nt-jq: [ 15  -4 -23 -20  -5  27  33   1 -20 -17 -19  -9  20   6 -25  -7 -12  23
 -38  19  12 -34 -10 -22  25 -10  10  -7]
ql-sz: [ 31 -47  20 -10  -2  24  -3  31 -21 -16   2   0  40 -10  31 -45  14 -13
  33   7  -1   3  29  -6 -42  -9  -7 -18]
sg-jf: [-25  -5 -25 -39  38  16  15  12  30  -9  18  11 -33 -15   3   1  -8   0
  -2  -7  -7 -12 -19 -16 -28 -17 -17  12]
qp-ft: [ -6  -4  -1  13 -27  14   0 -16 -14 -35 -34  -1  16  14  -5   8   3  12
 -16  13   1   7  23  -1  24  17  23  -3]
sg-jf: [ 28  -2  -1   2  -2 -16   2  13 -11  20  25   1  19 -14  13 -29  -2 -17
  18  -9 -19   2 -12  -3 -13  -6 -15 -17]
gr-hl: [ -4 -10  16  11 -18   5 -27 -13  -3   1 -33  26   3  14   2  25  -1 -20
   0  10   8  23   9  -5  12   0   6  -5]
gr-hl: [ -2  14 -10  -8  19 -12   1  -2  17   0  25  -5 -14 -14  -1  -7   1  -2
   8 -20 -21  10   2  -3 -16   5  -8   6]
qp-ft: [ 27 -13  26  36 -33 -14  15  18 -39 -38  17 -52  48  -3  23 -55  35  32
  28  -1  -7  -5  45  29 -15  30  19  -9]
nt-jq: [ -6  -3  16  18  -9  -4  -8   1  -3  -5  -1 -14   5   5  10  -4  11   8
  13  -1   7   6  18  24  -2  13   8   6]
gr-hl: [ 12 -13  44  34 -47 -22  -3   6 -37   5 -27   8  10  18   2  24  15   1
  -4  44  31 -20 -19 -25  16 -16  12 -22]
gr-hl: [ 26  -9  22   2  -7  39  -1 -19  -9 -17 -45 -19  18   3 -14  10  -5  16
 -22  43   9 -10  57 -41  18   3  32 -14]
gr-hl: [-43 -16 -12 -38  41  22  18  20  29 -52  20 -11 -34  -8   4  -7  19  26
   7 -19   7  -6  13   7 -50  -1  -6  32]
qp-ft: [-22  25  -2  24 -10  16  -1 -36  12 -17 -31 -32  -8  13 -15  24  -6  34
 -26  16   3  -2  42  20  44  34  36  16]
gr-hl: [ -9 -13 -12  28 -26  14 -16   1  -6  40 -15  14  25   9  40 -13 -26 -21
  15  15   1  -3 -17  59  35   9  -3  -9]
gr-hl: [-17 -25   6  -7 -16   1  21  28 -29 -21  -8   8   5  24  -8   6  19  19
 -11   7  50 -30 -41  14  -3 -22  -5   9]
sg-jf: [-10  25  35  -5  30 -30  28   8  15 -26  34 -53 -49 -10 -31  19  37  53
  -7   3  20 -31  15 -37 -37  -7  11  23]
sg-jf: [-13  25  17  32 -21  -7  10 -30  -2 -58 -17 -49  -6   5 -16  13  23  50
 -17  13  -9   2  60  -7  18  41  45  10]
qp-ft: [  8   5  18   7  17  39  -1 -13  18  41 -25 -33  -8  -2  -1  16 -26  18
 -15  50  22 -37  33  -4  27  -4  21  -1]
ql-sz: [  2  30 -32 -27  -7  22  22 -40 -13  -1 -62  22 -10  35 -86  68 -30  20
 -96  24  39 -27 -38 -53  80 -23  20   4]
ql-sz: [  2   3  -9  -7  -2   0  -2  -8  -1  -5  -7  15   0   2 -10   7  -4  -8
  -9  -4  -6   9  -6 -13   6  -2  -1  -3]
ql-sz: [ 31  -7   1 -33  16  -4   6  22 -14  66   3  35  -3   7 -29  19 -20 -26
 -20  10  41 -32 -73 -35   4 -60 -32 -12]
nt-jq: [-21 -14  38  12   0   2 -30  -2  12  -7 -17   8 -19   8  11  27  17  -6
  19   7  18  21  27   4 -19   2   6  10]
nt-jq: [ 37   7  -5  24 -52 -17  11  -9 -54  -5 -22   2  51  21 -23  -9   1   3
 -25   4   5  -3 -18  -2  47   6  13 -22]
sg-jf: [-20  12  -9  11 -17   5  -5 -28   5 -24 -31   9  -9  10 -10  28  -6   5
 -22  11  -9  11  11 -11  30  16  19   1]
qp-ft: [-35  32  17  36 -17 -45 -11 -21  17   8   3   1 -45   1   3  43   7   4
   1  10  -9   5 -17  -5  15  11   9   5]
sg-jf: [ 22 -18   9 -32  12   5  25  22  -9 -14   6   8  -7 -15  -8  -2   6   1
  -8  25   3 -30 -17 -74 -33 -38  -9 -19]
ql-sz: [-89   9 -32 -20  14   3  -7 -12  38 -15 -18  48 -66  23 -14  65  -8  -2
 -25 -15  23   8 -55  22  14  -8 -11  39]
nt-jq: [ 31   9  53  19   0 -31   9  11 -21 -30  27 -62  10  -2 -20 -19  50  43
  15 -13  16  -1  53  -6 -35  14  18   9]
ql-sz: [ 21  -7  14  20 -13   7   2  -1 -11 -26   2 -36  30 -10  19 -35  13  16
  18   6 -20   6  56   8  -9  27  19  -9]
qp-ft: [ -9   0   2  18 -15  -7  -3  -4  -1 -11  -1  -4   3  -1  16  -5   4   1
  10   2 -13   7   8  12   3  15   7  -3]
ql-sz: [ 49  -2  12 -29   6 -30  -9   2 -11 -13  14  38   3 -19 -21   0  15 -39
   6 -20 -34  36  -5 -92 -42 -25 -19 -29]
qp-ft: [ -7  23  20  24  -9 -17   3 -15   1  -1  -4 -28 -15   7 -15  22   9  26
 -12  13  11 -10  13  -1  18  12  20   8]
sg-jf: [ -2  17  15   1  -2 -24   2  -8   1   5  -4   8 -28   3 -24  37   6   3
 -17  12  10  -8 -21 -41   4 -16   2  -2]
gr-hl: [  3 -22   6  -4 -10  49 -16 -16  -6 -13 -56  11  21  19  -8  16 -11  -2
 -19  24  21   8  37  -3  24   3  20  -2]
nt-jq: [-35   0  15  23 -15  13   1 -13   7 -24 -29 -18 -17  12   8  25   5  28
 -10  33  16 -14  24  11  19  16  27  10]
ql-sz: [-19  21  13  14  16 -26   5   9  17  45  28 -21 -35   0   0  16   0  15
   5   4  24 -29 -31  26   1  -9  -8  17]
nt-jq: [-26   7 -23  -3  14   1  -6  -4  29  20  11  16 -23 -12  22   3 -20 -17
  10  -4 -23   4 -19  14   1   2 -13   3]
sg-jf: [  6  29 -10  44 -21 -23  -4 -22  -2 -17  21 -44  26 -10  19 -39   7  16
  21 -27 -49  29  49  51  17  59  20   2]
qp-ft: [-84  33  -1  69 -43 -82 -34 -24  39  -2  23  39 -65 -15  69  36   6 -35
  47  -5 -71  46 -40  26   3  38  -6  -3]
gr-hl: [  0  -4   9   9 -26 -33  11  20 -32   7   6  15   6  19 -11   8  15   1
  -5  -3  31 -16 -57   6   6 -21 -12  -2]
qp-ft: [-19  33 -17  18 -11  23  12 -44  -1 -57 -33 -54  12  26 -44  11   7  62
 -44 -14   9  10  67  41  53  55  50  33]
nt-jq: [-19  15 -10   9  -9 -18 -13 -17  15  15  -7  31 -24  -3   6  28 -14 -23
  -4   6 -21  13 -27 -16  16  -1  -5  -8]
nt-jq: [-10   8 -13  32 -31  -3   6  -9 -13   0  -8 -14  20  10  15 -11  -8  12
  -3   7  -5  -7  -4  44  38  24  13  -1]
ql-sz: [ 11  20  -3  14 -12   5  10 -22  -8  -8 -16 -27  12   6 -20   3  -5  24
 -25  12  -2  -9  23  -3  34  18  24  -1]
sg-jf: [-11   1  -5 -16  -2   2   1 -10   5  -3 -24  35 -24   4 -17  39 -10 -12
 -25  20   5  -6 -29 -50  10 -23  -2  -8]
[ 48   6  30   3  12 -21  29  29 -31  -4  47 -70  30  -4 -22 -49  36  45
  11 -23  25 -25  26  16 -31   2   3   9] : qp-ft
[-53  41 -26  23   8 -31 -11 -25  40  -5  27  -9 -39  -7  12  11  -1   5
  12 -37 -37  30   0  50  10  41   1  27] : qp-ft
[  6 -30   7 -27  14  30  15  22  -6 -19  -6  -3   5  -2   1 -11   6  10
  -2  17  21 -24   7 -21 -26 -21  -2  -2] : sg-jf
[  8 -15  27  18  -5  14   8  11  -9 -27   3 -48  19  -6  21 -30  21  31
  20  16   4 -13  55  16 -19  20  21   1] : ql-sz
[ 10  -6  21 -23  33  21  28  16   4 -35  13 -52  -8  -8 -20 -14  24  48
  -6   7  23 -30  43 -21 -36  -5  13  16] : nt-jq
[  2  -2   9  -2  16  -2  -2  10   8   1  20 -16  -2  -8   7 -15  10   5
  18 -13   0   3  16  13 -24   4  -5   8] : nt-jq
[ 47 -23   9  -1 -16  -6  -6  21 -31  37   4  24  39  -3  13 -25  -7 -35
  15   7   2  -3 -27 -14  -5 -26 -20 -31] : sg-jf
[-10 -17 -15 -24  25  43  20  13  10 -12  -1 -22   3  -3   5 -19  -7  24
  -6   9  15 -28  16  17  -8  -2   3  13] : nt-jq
[ 39  11 -20   4  -8  18  10 -11 -17  32 -10 -17  40   1 -12 -22 -27   2
 -20   8  -5 -15   5  11  42   6   7 -14] : gr-hl
[ 31 -32  32   8 -42  26  -1  -2 -45 -24 -60  11  39  22 -12  14   6   4
 -23  51  31 -14  20 -45  21 -14  25 -27] : sg-jf
[-19  20  -1  23 -17  -3  -3 -28   5 -29 -19 -17  -6   8  -8  17   5  21
 -14   3 -10  13  31   9  26  31  26   9] : sg-jf
[-14  38   1  21 -11 -40 -14 -27  11  20  -1  14 -30   6 -19  41  -4  -9
 -14  -7  -9  16 -25  -9  28   6   2   3] : sg-jf
[ 18 -17   0 -22   4  30  20   9 -19 -21 -17 -12  20   9 -22  -8   3  21
 -22  13  26 -23  11 -17   1 -12   9   0] : nt-jq
[ -2   1  32  -5   2 -15  -8  -6   4 -33  -9   6 -26   0 -19  31  26   4
  -3   6   5  14  19 -54 -26  -8   9   1] : gr-hl
[-35  43 -32  -9   6 -15   4 -30  19  27 -16  27 -46  21 -49  65 -25   3
 -54  -4  19 -10 -61  -7  54 -12  -2  19] : ql-sz
[-25  19  -6 -14  44 -14  16  12  34  -4  50 -34 -39 -18  -1 -10  13  26
  13 -28  -5  -9   4  19 -36   6 -10  30] : sg-jf
[ 15  34  -3  24 -13 -70  -8   0  -5  47  45  14  -7 -10   3  -3   0 -28
  18 -30 -29  16 -54   5   3  -2 -24 -12] : gr-hl
[ 29  13  -4   8  -9  16  17  -9 -20  33 -19 -26  25  12 -25   0 -21  21
 -34  27  25 -38  -4   5  49  -5  15  -6] : ql-sz
[ -6   1 -18 -37  42 -19  -4  26  25  62  43  41 -36 -14   2   7 -17 -40
  13 -25   5  -7 -76  -6 -30 -45 -51   4] : sg-jf
[ -4  28   3  25  -6 -53 -20  -9  14  27  33  11 -19 -14  15   3   3 -26
  26 -24 -37  30 -18   6  -6  12 -14  -5] : nt-jq
[ -4  -7 -13 -30  31  40  16   0  16 -32  -3 -24  -3  -7 -10 -12  -1  25
 -12   0   1 -10  38  -7 -14   5  10  14] : gr-hl
[ 24  -3  15   5  -3  13  12   3 -18  -8  -6 -35  23   5 -13 -14   9  27
  -8  11  19 -18  30   2   5   4  16   0] : qp-ft
[ -8 -10 -44 -46  26   6  -4  11  11  -4  18  48  -2  -4  -6 -11  -9 -34
   2 -50 -15  29 -38   4 -22 -15 -35   8] : qp-ft
[  0 -18  -4  -5 -21  -8  -4   6 -17 -22 -10  36  10   5   6   1   7 -21
   3  -3  -7  15 -21 -19  -7  -9  -8 -13] : qp-ft
[ -9 -23  -1 -18  -7  30  -6  -2  -6  -3 -44  37  -1  17 -10  31 -12 -13
 -23  27  27  -7 -16 -25  15 -24   1  -6] : sg-jf

gdjn: [  8 -11  35  -7  27 -13   4   7  14   8 -16   7 -16 -11  10  -4   1  10
 -18   9 -26  -2  -4  14 -16 -21  12  19]
tlzb: [ -4  22   0  51  -2  70  -4 -37   7   5  38 -41  11   5 -25   6 -20 -21
 -17  -7 -32  -3 -12  29  -5  -6  41  -7]
lqcq: [-18   5 -36  67 -27  37 -39   8   6 -44  61 -98  53  44 -13  42 -32 -13
 -45 -35 -32  11 -20  -6  21  15  22 -45]
lqcq: [ -4  -3   7   3   7  14   5   6  -1   4  13 -16   6   0   5   5  -8  -5
  -3   0 -17  -4  11   0   8  -1   1   4]
rlqm: [ -6 -13  -1 -13 -33   2   6 -16 -21   3  12  17 -18  -3 -10  12  23   7
   8 -20  45  -1  -9  46  -4  14 -14  22]
gjbl: [ -9 -18 -33  -9 -52   5  -2 -32 -42 -15  50  -7  30  22 -20  29  28  -6
   8 -20  65   7 -22  25  29   5 -46   9]
lqcq: [ 11 -16  26 -27  28 -59   0  29   7  -1 -39  22 -23 -11  23  -3  17  23
 -15  14  -2  -3  -8  -2 -11 -10  -4   6]
gjbl: [  4 -19   8  14 -20   3 -10 -45  18 -20 -16 -22 -12  24 -15   5 -35  -3
 -40 -10  -5  14 -51  33 -15 -23  15 -25]
rlqm: [ 11  52 -18  51  20  37 -17 -18  22   6   6   5  12 -11 -27 -22   4 -11
   3  11 -24   4  -6 -18 -24  -6  50 -12]
lqcq: [  4 -39  57 -39  51 -70   6  67  19   0 -47  -7 -28  -8  53   6 -10  28
 -34  15 -47 -10  13  -9  -2 -13  -5   7]
tlzb: [ 27   5 -20  -4  30 -70 -27 -12  39 -32 -65  16  23  22   3 -30 -24   3
 -22  37 -15  27 -44 -83 -10 -48  -3 -57]
gjbl: [-15  -7   1   4 -18  29   5  11  -9   4  32 -17   7   1   0  14  -5  -3
   9 -21  -3  -3  24  14   9  17  -7  20]
gjbl: [ -3  26   0  37  12   6 -22  48  -2   1  36  -6   2 -21  -3  18  49  20
  -8 -20  -8  -7  14  22 -19  29  37  29]
tlzb: [ -8  10   1  20  10  30   5   5  -8   4  21 -44   4   3   5  13 -13 -13
 -10   3 -25 -17   7   9  19  12  16 -21]
gdjn: [-11  17 -30  14 -35  25  -6   0 -14   0  25  10   4  -3 -17   4  16  -2
  26 -24  33   1  14   8  -1  34   0   8]
gdjn: [ -8  26 -22  27  -9  13 -16  33  -5  -2  27  -3   7  -9  -6   9  26   7
  12 -20   7  -3  20  -2  -6  37  18   7]
tlzb: [ -5 -45  44 -34 -44 -17   6  -3  35   4 -56  62 -72 -12  -1 -15 -25  31
   1 -45  19  22   0  59 -64   5   3  56]
gdjn: [ -5  -8   6  14   6  12  -5  10   1  -7  26 -37  20  10   4  17  -9  -3
 -19  -5 -25   0   1   1  11  -6   3   1]
tlzb: [-12 -26  40 -25  21 -34   7  80  -1   7  -9 -10 -29 -16  44  20   9  27
 -11 -13 -24 -17  38  16   1  27  -2  27]
tlzb: [  7  -4 -18 -12 -33   0   3 -61   7  -6 -34  30 -13  13 -22 -22 -24 -10
  11   2  36  16 -33   1 -11 -15 -11 -22]
gdjn: [  2   1  33   8  45 -33 -15  80  10   3  12  -3  -1 -24  26  16  41  32
 -22  -4 -37  -7  25   1 -17   7  22  42]
gdjn: [  0   7   6  28  -3  48   2 -42   9   3  14 -27   3   8 -19  -1 -28 -18
 -15   0 -24   1 -17  22  -4 -16  24 -10]
gdjn: [-10 -59  35 -40 -26  -5  18 -11  -4  -1   3  -3 -10  13  11  15 -24   5
 -10 -20   5   9   1  35   5 -19 -39  37]
lqcq: [ -1 -33  32 -42  39 -65  11  59  -7  -4 -31 -22 -15   0  52  15  -3  16
 -22  20 -22 -19  12 -16  27   1 -23 -17]
rlqm: [-10  29 -16  39   6  59  -1   4   1   7  43 -39  30   1  -9   3 -16 -21
   9  -2 -35  -7  27 -18  14  12  21  -8]
lqcq: [ 11  25  -3  36  22 -12 -28  20   4  -8  23  -1  13 -11 -11  11  50  17
 -23  -2  -4   2 -19  10 -20  -2  33  13]
tlzb: [  1   5  18  34   8  35  -6 -18  17   1  14 -29  -2   2 -12   5 -17  -5
 -28  -6 -36   1 -15  28 -16 -14  36   2]
rlqm: [ -2  31 -26  36 -16  40 -12 -18   1   0  26  -1  13  -1 -27  -3   8  -9
  11 -11   7   5  -1   3 -10  12  23  -1]
gjbl: [ -2 -22   9 -16 -15   0   9 -19 -18   2  17   1   1   4  -4  14  12   1
  -4  -6  22   1 -11  30   8 -10 -22  20]
gjbl: [ -7  10 -20  24   4   0 -16  21  10 -21   0 -48  18  20   9   9 -30  -8
 -17  -1 -28  -1  -1 -32  16  14  13 -49]
lqcq: [ -5  33 -26  31  -2  11 -17  31  -2  -3  19  -5   7  -9  -5   4  22   5
  11 -12   2  -5  17 -10  -5  35  24  -5]
tlzb: [ -2 -13   9 -21   4 -32   1  33   7  -3 -25  12 -15  -4  19  -2  -3  14
   2  -3  -1   0  14 -12  -4  10  -9   3]
rlqm: [-12  44 -41  33 -12  29 -10  27   2  -1   3 -12  -1  -4  -3  -8 -10  -9
  26 -11  -2 -10  31 -28   2  54  27 -37]
rlqm: [-12  16 -38  27 -37  63   1 -41 -16  -3  47 -29  34  19 -28   6 -18 -30
  18 -12  12   3   2  -3  23  10  -6 -16]
rlqm: [   5   10  -13    2   41  -64  -28   76   45  -28  -54  -11   17   10
   36  -18  -33   14  -12   15  -53   12   21 -102   -3    4    9  -48]
tlzb: [ 12   5  -8   7   4  -6  -8 -31   6  -8  -5   7  15   8 -15  -8   2  -5
  -9  13   4  11 -29 -11  -5 -27   1 -10]
gjbl: [-18 -11 -15 -17 -56  52  21 -27 -19  16  34  25   6  -1 -19  -3  -7 -14
  50 -29  38   8  36  15   7  17 -35  44]
rlqm: [  4  18 -19  20 -10  18  -9 -25   4  -3   7   6  10   3 -21  -8   2  -7
   5  -1   9   8 -13  -3  -8  -4  11  -7]
gdjn: [ 12 -21  13 -40  15 -30  17 -20 -13   8 -12  25   8  -1   7  -7  13  -1
   6  27  16   2 -10 -11  15 -36 -38  13]
gdjn: [ -1  13  -5   6   2  -1  -6  21  -5   4  13  13   2 -12  -1   2  28   9
  10  -6   8  -2  13   1  -7  14   6  18]
gjbl: [-10 -13  22  14   0  16  -3  19  -2  -1  29 -33  -3   0   6  25   1   7
 -24 -20 -21  -6   4  37  -1   8  13  19]
lqcq: [ -2   1 -14  -1  -6   8   5 -18 -22  -1  19 -15  15   9  -5   9   7 -12
   3   7  16  -6  -9   2  24  -1 -15 -14]
lqcq: [  0 -12 -18  -6 -26  23  12 -65 -27  -5  25 -18  24  24 -20   9 -10 -26
   1   9  30   3 -31  13  31 -23 -31 -19]
rlqm: [  8 -31  37 -47   8 -48  18   0 -10  10 -39  34 -46 -13  18   0  19  20
  -8   9  26  -9 -16  40  -9  -9 -17  18]
gjbl: [  8   0  23  -1   9  -2   2  -6   8  12 -10  26 -22 -17  -6  -7  17  11
  -4   0   0   1  -7  28 -26 -10  16  29]
[ 12 -35  33 -72  30 -44  43 -24 -38  24 -25  24 -15  -8  25  -3  20  -5
   8  48  27 -21 -10   9  37 -36 -56   6] : lqcq
[  5 -18  -1 -36 -16 -11  23 -46 -52  11  21  21  -2  -2 -10  14  47  -5
  11  14  67 -11 -28  45  27 -13 -44  16] : tlzb
[-11  10 -10 -17 -24   9  22   0 -28  17 -18  14 -48 -14   6  -2   6  -3
  29  -6  42 -26  14  34   8  51  -1 -20] : rlqm
[ -4  20   8  -1  30  -2   6  56  -7  19   5   5  -8 -27  21  -1  25   8
  18   7 -17 -21  44 -13   4  30  12  14] : lqcq
[-15 -13 -16  -7 -50  57  25 -60 -42   9  46 -19   8  15 -22  17  -8 -28
  20 -13  42  -8  -5  45  33   8 -31   2] : rlqm
[ 10  -1  47  -3  60 -27   4  41  16  13 -24  -7 -23 -21  28  -1   8  16
 -28  22 -50 -16   7   5 -12 -13  28   8] : gjbl
[  8 -48  54 -40  23 -44  11   8  27  -1 -50   9 -27   2  27  -7 -32  15
 -29   9 -32   8  -9   5 -15 -39 -12  15] : lqcq
[ 16  18   0  15   6  -9 -14 -21  15   0 -15  35 -10 -11 -21 -15  24  10
  -6   4  11  11 -28  11 -35 -16  25  11] : rlqm
[  2   2  14  25  -2  27  -7 -20  19   0   6  -9  -6   1 -15  -1 -14  -1
 -18 -10 -22   8 -14  25 -23 -13  28  11] : tlzb
[ -1  18  14  31  19  28  -9  26  17  10  22  -6   5 -17  -3   0   9   6
  -4  -9 -38  -1  23   4 -21   4  34  30] : lqcq
[  3  33 -31  31   9  -5 -26  25  27 -16 -14  -3  18   4  -3 -16 -12   0
   4   1 -21  10   8 -56 -11  13  25 -32] : rlqm
[  3  -2  -4  -9   2 -13   1  -1 -10   0   3   9   7  -1   0   1  16   2
   4   6  14   0  -4  -4   6  -5 -13   5] : tlzb
[-18  -7  29  18 -14  52  11  10   2  16  23 -26 -30 -10   1  16 -18   0
  -7 -31 -24 -13  23  60 -12  27  29  26] : tlzb
[ -3  -3   3 -31  32   5  38  -1 -66  25  44 -32  24  -6  22  23  35 -23
  15  43  13 -40  16   1  73  -3 -45  -8] : lqcq
[-11 -16  16 -20 -10  -4  11  29 -10  10   2  10 -23 -12  14   9   9  12
  11 -17  10  -9  26  24  -2  24 -10  28] : tlzb
[  7 -61  68 -39  17 -23  25 -32  -7   7 -12 -16 -28   6  16  20 -10   6
 -49  12 -12  -6 -40  68   4 -52 -18  23] : gjbl
[-17 -20  11   7 -43  36   3  -9   8  -2  10 -12 -22   7  -8  11 -30   1
  -4 -40   1   7   6  46 -16  19   8  18] : gdjn
[ 11  23   1  15  25  11   0 -16   1  11   5   7   6 -11 -10 -10  16  -6
  -1  20 -10  -4  -8  -3  -5 -16  18   1] : gdjn
[  3  45 -30  45 -22  13 -34  11  30  -7  -8  43 -12 -17 -31 -20  22  17
  17 -30  15  19   2  -3 -56  30  48  14] : lqcq
[  7  22 -31  10  -3  15  -3 -29 -24   2  37  10  39   1 -23  -1  35 -13
  20  14  29   3  -8 -17  17 -12 -16   4] : tlzb
